How the units are linked:
y: fedu->timu, seme->karo, tugi->gine, vaku->seme, dola->daba, pipa->kidi, nefa->tumo, mile->tede, rifi->vasu, peta->befi, duga->tugi, karo->lege, zive->fedu, sevo->pida, zasa->mile, guge->naso, tumo->vomu, zomi->duga, vomu->guge, lapi->zive, kizu->povi, tugo->kuli, gine->buze, tede->muki, pida->nizu, lege->binu, muki->fege, dami->nefa, vasu->gimu, buze->vaku, taba->zomi, tabo->lapi, kidi->pego, toti->rifi, nasi->tabo, ruka->kizu, binu->falo, daba->suru, kuli->sevo, suru->nasi, povi->dola, naso->buno, fege->pipa, nizu->zasa, gimu->peta, falo->tugo, timu->dami, pego->taba, befi->ruka, buno->toti
v: fedu->vaku, seme->zive, tugi->nefa, vaku->fedu, dola->kuli, pipa->toti, nefa->tugi, mile->peta, rifi->fege, peta->mile, duga->tumo, karo->lapi, zive->seme, sevo->povi, zasa->befi, guge->taba, tumo->duga, zomi->vomu, vomu->zomi, lapi->karo, kizu->pida, tugo->daba, gine->dami, tede->gimu, pida->kizu, lege->tabo, muki->vasu, dami->gine, vasu->muki, buze->timu, taba->guge, tabo->lege, kidi->buno, toti->pipa, nasi->binu, ruka->nizu, binu->nasi, daba->tugo, kuli->dola, suru->falo, povi->sevo, naso->pego, fege->rifi, nizu->ruka, gimu->tede, falo->suru, timu->buze, pego->naso, befi->zasa, buno->kidi
g: fedu->zive, seme->vaku, tugi->duga, vaku->buze, dola->povi, pipa->fege, nefa->dami, mile->zasa, rifi->toti, peta->gimu, duga->zomi, karo->seme, zive->lapi, sevo->kuli, zasa->nizu, guge->vomu, tumo->nefa, zomi->taba, vomu->tumo, lapi->tabo, kizu->ruka, tugo->falo, gine->tugi, tede->mile, pida->sevo, lege->karo, muki->tede, dami->timu, vasu->rifi, buze->gine, taba->pego, tabo->nasi, kidi->pipa, toti->buno, nasi->suru, ruka->befi, binu->lege, daba->dola, kuli->tugo, suru->daba, povi->kizu, naso->guge, fege->muki, nizu->pida, gimu->vasu, falo->binu, timu->fedu, pego->kidi, befi->peta, buno->naso

The rows follow the links: the fewer symbols apart two units are, the more alike their rows tend to be.

Each row is also shifted at random along 3 hidden directions that mean nothing.

Some units, each with a row of numbers:
guge: [ -44    2    3  -10    2   20   14  -16   33   31  -29    0   25  -43  -13  145   29  -52  -22   53   25    2  -15  -30   53  -11  -11  -37   -7  -26   27   -3   11   65   -2  -31  -41   52   44   62   12    6  -44   15  -36  -56    7    5   17    6   58  -27]
naso: [ -51   -8   -5  -44    2   61    3   -3   40   66  -58   29   52  -57    3  102   28  -62  -19   56    7   -5  -29  -18   84  -36  -82  -52  -13  -14   41   -2   58   45   33  -53  -25   58   55   55  -18   31  -46   11  -21  -56    7    2   -6   17   65  -62]
zasa: [  -1  -28  -35   24  -13   -9  -95   -9  -24  -35  -11   16    3  -47    3  -19   11  -25  -23   -8   -8   -4   79   68  -29    0   15   -6   19   44   67   40   18  -36   -5    7   22   30  -45   49  -42  -61   44   12  -33  -64   39  -17  -52   -2    0   15]
vomu: [ -54   57  -49  -20  -27   13    4   22   -2   38   24  -32   45  -18  -42   87   15  -20   23   16   15  -23   14  -18   39   45   31    6  -12   -9   13    6    3   72  -14    1  -73    5   28   37   10    1  -81   -2  -40  -52   41   -1   13   -2   57  -26]
dami: [ -53   25  -60   19  -20   -6   -6  -42   -5   25   43  -31   13  -53  -15    3   16   -7  -13  -27  -10  -37   18    2  -51  -16  -18  -31  -42    6   44   59    4   45    8  -14  -32    4   16    7  -38  -96 -104  -22  -12   -5   75   -7  -60   -2   41  -77]
karo: [  22   17  -43   -9   23  -32   74  -19   70  -43   25   -2 -105   50  -44   64   13  -58  -52   20   22   38    6  -27   26  -77  -37  -47    9  -48  -31  -27  -92   65    2  -15   51   38   28  -30   -1   17  -34  -23    3    4   59   27  -45   62    8   41]
falo: [  16  -19  -72  -81   24  -51   18   12   36   42   22  -36  -19   16   18   85   14  -22  -10  -38   51    3   10   29    3   44   16  -12   24   34  -34  -50    6   54  -25  -20   -9  -39   77  -26   23   20   10   -7   45  -30    2  -23   13  -14    7   15]
zive: [   9  -30    7   18  -21   -7  -28  -90   25   50    8   24  -31  -23    7  -34   36   15  -37  -72    2  -45   10   44  -62  -34  -59  -57  -30   -8   20   50   11  -44   25  -61   33   23   27  -38  -14  -66  -54   39   31   70   45   -6  -38  -31  -22  -54]
kizu: [  40   25  -40  -10   20  -34   30   36   33  -77   -3    1  -47   85  -21  -55  -37  -33   33    8   -3   88   25  -48   21  -41    9   19   22  -53  -18  -23  -60    8   -2   60   52   13  -48    7    0    0   68  -11  -26  -20  -26    4  -51   50  -31   67]
pego: [   8   40   48  -25  -17   49   17   55   -2   46  -60   13   70    4   -1  -50  -38   30   68    4   11   23  -27  -64   49   41   14   33  -33  -24  -11   18   35  -23   33    2  -57   36  -23   21   41   58  -16   42  -25   19  -73    4   70  -19   -9  -31]
daba: [  16   39  -61 -109  -19  -17   32   49   60   24    3   -8   -5   68   32 -106  -25  -23   49 -104   42   58  -13    8   39   42    4    1   -4  -28  -40  -12  -40    4   -5  -10    3   15    4  -57   41   23   11   59   -8   32  -45   -8  -22  -31  -61   43]
suru: [  63  -25   28  -60   24  -28   47  -22   86  110  -18    5  -14   23   32  -31  -17    3   20  -57   48   29  -67  -20    5  -28  -79  -37  -51  -51   15   32    3  -18   40  -46   25   -2   68  -22   31  -15  -11   67   37   53  -61  -60    4  -33   -5  -83]
vasu: [ -28  -68   22   20   44   74  -28  -17  -14   22  -66   72   40  -59   35    0    9   -9  -42   74  -73    2  -31    2   37  -69  -85  -16    4   27   33  -27   77  -68   32    7   39   21    2    7  -40   31   72  -21   -6   -4  -12   -1   -9   27   16  -46]
tabo: [  36  -19   16  -58  -22  -17  -14    3   24   31  -10   -5  -10   22   27  -67   17   17   -6 -118   52  -15   16   61   -8   21  -11  -37  -25   -9   -4   10    1  -54    0  -84   14   22    9  -63   30  -21  -12   79   38   56    3   24   10  -39  -94   17]
lapi: [  17  -53   31  -19   -1    2  -16  -72   65   75  -18   32  -47  -23   24  -38   55  -12  -61  -88   22  -22   -4   58  -14  -70 -102 -120  -46  -45   58   55   -4  -52   37 -107   59   74   28  -51  -16  -70  -20   86   25   73   31   -2  -52  -16  -45  -51]
toti: [ -40  -43   45    9    1   45  -17   32  -39   -7  -60   30   45  -44   32   85   33   12  -15   80   -8  -17   -7  -20   42   13    1   14   27   28  -19  -20   78  -29  -24   -8  -16    1    1   29    2   66   50   -4    0  -55  -12   23   82   -3   11    1]
duga: [ -21   -7   76   -1  -19   79   33  -13    9  -23  -72   50    1    5    8  -86   33   -5  -15  -20   -5  -10   -5  -25   63  -70  -39  -54  -23  -37  -23  -10   25  -71   26  -28   12   77  -39  -58    1   47    0   31   -4   73   18   99   -4   24  -94   43]
buze: [ -31  -10  -27    8   22   52   95  -57   -5   66   35  -12   54  -10  -27 -127  -42   63    3  -28 -106  -21  -60  -41  -51  -34  -50   14  -27   37  -26   -4   28  -14   42   44    0  -54   43  -71  -20  -15  -64  -65   56  102   31    2  -28   23   23 -110]

Where do the symbols, taken in turn from left to right, take each start?
Answers are names.
[   3   -5   84   65   -5   36   52  -32  -20  -22  -19   41    6   18   -4  -57    8   67  -10   18  -26  -34   -3  -29   -5  -21   -8   -2   -3   -8  -56   -2    7  -66   13   13    5  -11  -38  -61   13   29    3  -18   32  103    0   62   38    4  -59   10]
g v y => vomu
[ -46  -31   46  -12  -20   40  -19    8  -13    2  -52   20   41  -24   15  113   36  -23  -21   95   27  -21    9  -15   66  -18    0  -10   16   15    2  -28   39   -8   -7  -43  -17   34   28   40    8   56   22    7  -19  -57   -6   42   55    6    2   12]
v y v v => pego
[ -41   30  -20   23  -26  -17    2  -31   10   -3   28  -35   -8  -21  -48   95   13  -23    2   28    8  -34   29  -18   11   -6   -5  -23  -25  -21   41   33  -19   65  -10  -18  -30   20   22   42    5  -33  -95  -22  -31  -36   45  -24  -21   -5   67  -26]
v g y => duga
[ -40  -23  -92  -24   15   82  -16   42  -19  -14  -22   17   92  -20   18 -152  -46   -7    9  -16 -113   38   -2   18   19  -22  -28   46    9   52   12  -44   48  -32   10   81   26   -7  -48  -37  -45    9   65  -44  -11   -8   -7   24  -52   36    7  -17]
v y g => mile
[   1   12 -101  -94   40   -7   47    3   25  111   57  -54   20    8    8   24  -27   -6   15  -42  -10   27  -53    2  -10   66  -15   10  -15   46  -24  -44    8   73  -21    8  -21  -85  108  -47    4    3  -43  -39   56   -6   -6  -44    4  -17   54  -66]
y v g g => dola
[ -46  -53    8   -2  -14   54  -37   21  -50   -6  -40   18   77  -35   22   18    5    2  -17   61  -20   -6    7   26   22   11   11   36   26   57  -19  -48   64  -43   -8   33   -6    5  -12   16   -3   66   58    0    4  -22  -11   44   59   16  -10   22]
v g => muki
[   2   35   -2   55   -2  -50   83  -27  -40 -114   68  -39  -70   60  -74   -9    7   75   -3   28  -17  -22   49  -34  -50   33   66   51   25   14  -85  -43  -96   22  -36   51    4  -66  -34  -57   12   30  -21  -86   50   55   43   72   16   28  -34   85]
v y => timu
[  25  -37  -12  -43   34  -61   -3    5    2  105   65  -65    4   -5   41  119   -8   34   18   17   47  -30  -37   32  -54   91   31   30    4   76  -37  -41   21   28  -60  -13  -17 -112   99   -5   29   17   25  -24   72  -27  -42  -77   75  -39   49  -59]
g v y g => suru
[ -17   16  -17   35  -45  -23  -36  -57  -47   -7   74  -46   -4  -24  -32   -9   19   43    4  -44  -10  -73   36   14  -81   44   44    9    1   24   -3   50   -3    6   -6    9  -42  -45   -4  -18  -19  -64 -103  -24   17   34   68   -4  -20  -21   11  -20]
g g y g => zive
[ -19    1 -128  -77   23    8   83   -3   83   57   18  -28   19   16  -19   11   -1  -61  -32  -55   -5   39  -26  -16   29  -25  -74  -61  -28   -3    7  -35  -31   81   12  -13   19    4   77  -64  -12  -11  -45    0   17    0   51  -14  -68   26   29  -42]
v y v y => lege
[   5  -68  -26  -43    7  -32  -49   -1   34   58   -6    2  -14  -28   33   89   20  -10  -29  -18   52  -14  -28   69  -19   23  -17  -24   27   57   12   -7   52   -4  -24  -56   39  -18   78    3   -5    4   32   26   40  -43    5  -40   31  -40    5  -10]
g v g y => daba
[  -4  -55   14   35   36   46  -13  -15  -25   -3  -40   58   20  -42   36  -32  -12    2  -37   66  -76   14  -30    0    1  -76  -59   10    5   27   31  -14   55  -55   30   26   56    4  -29   24  -40   23   99  -65  -13   -6  -14  -10  -10   44   30  -22]
y y y g => befi
[ -16   39   63  -26  -42   32   -7   72  -49  -33  -33    0   64   45  -28  -65  -14   35   56  -24   11   10   16  -34   41   57   67   50   -1  -12  -47   -8   17  -40  -10   -7  -72   11  -72   -5   33   81   -8   41  -28   29  -57   89   80  -24  -87   75]
y v v => zomi
[  93   42   48   -7   27  -49   45   18   50  -13   -7   -1  -85   71    8    6  -30  -28   27   14   45   73  -24  -29    8  -34  -12   -6  -11  -66   -7    7  -79    7   29   -9   53    1    8   12   39    5   59   30   -5   17  -73  -29  -14   16  -14   30]
v y y => pida
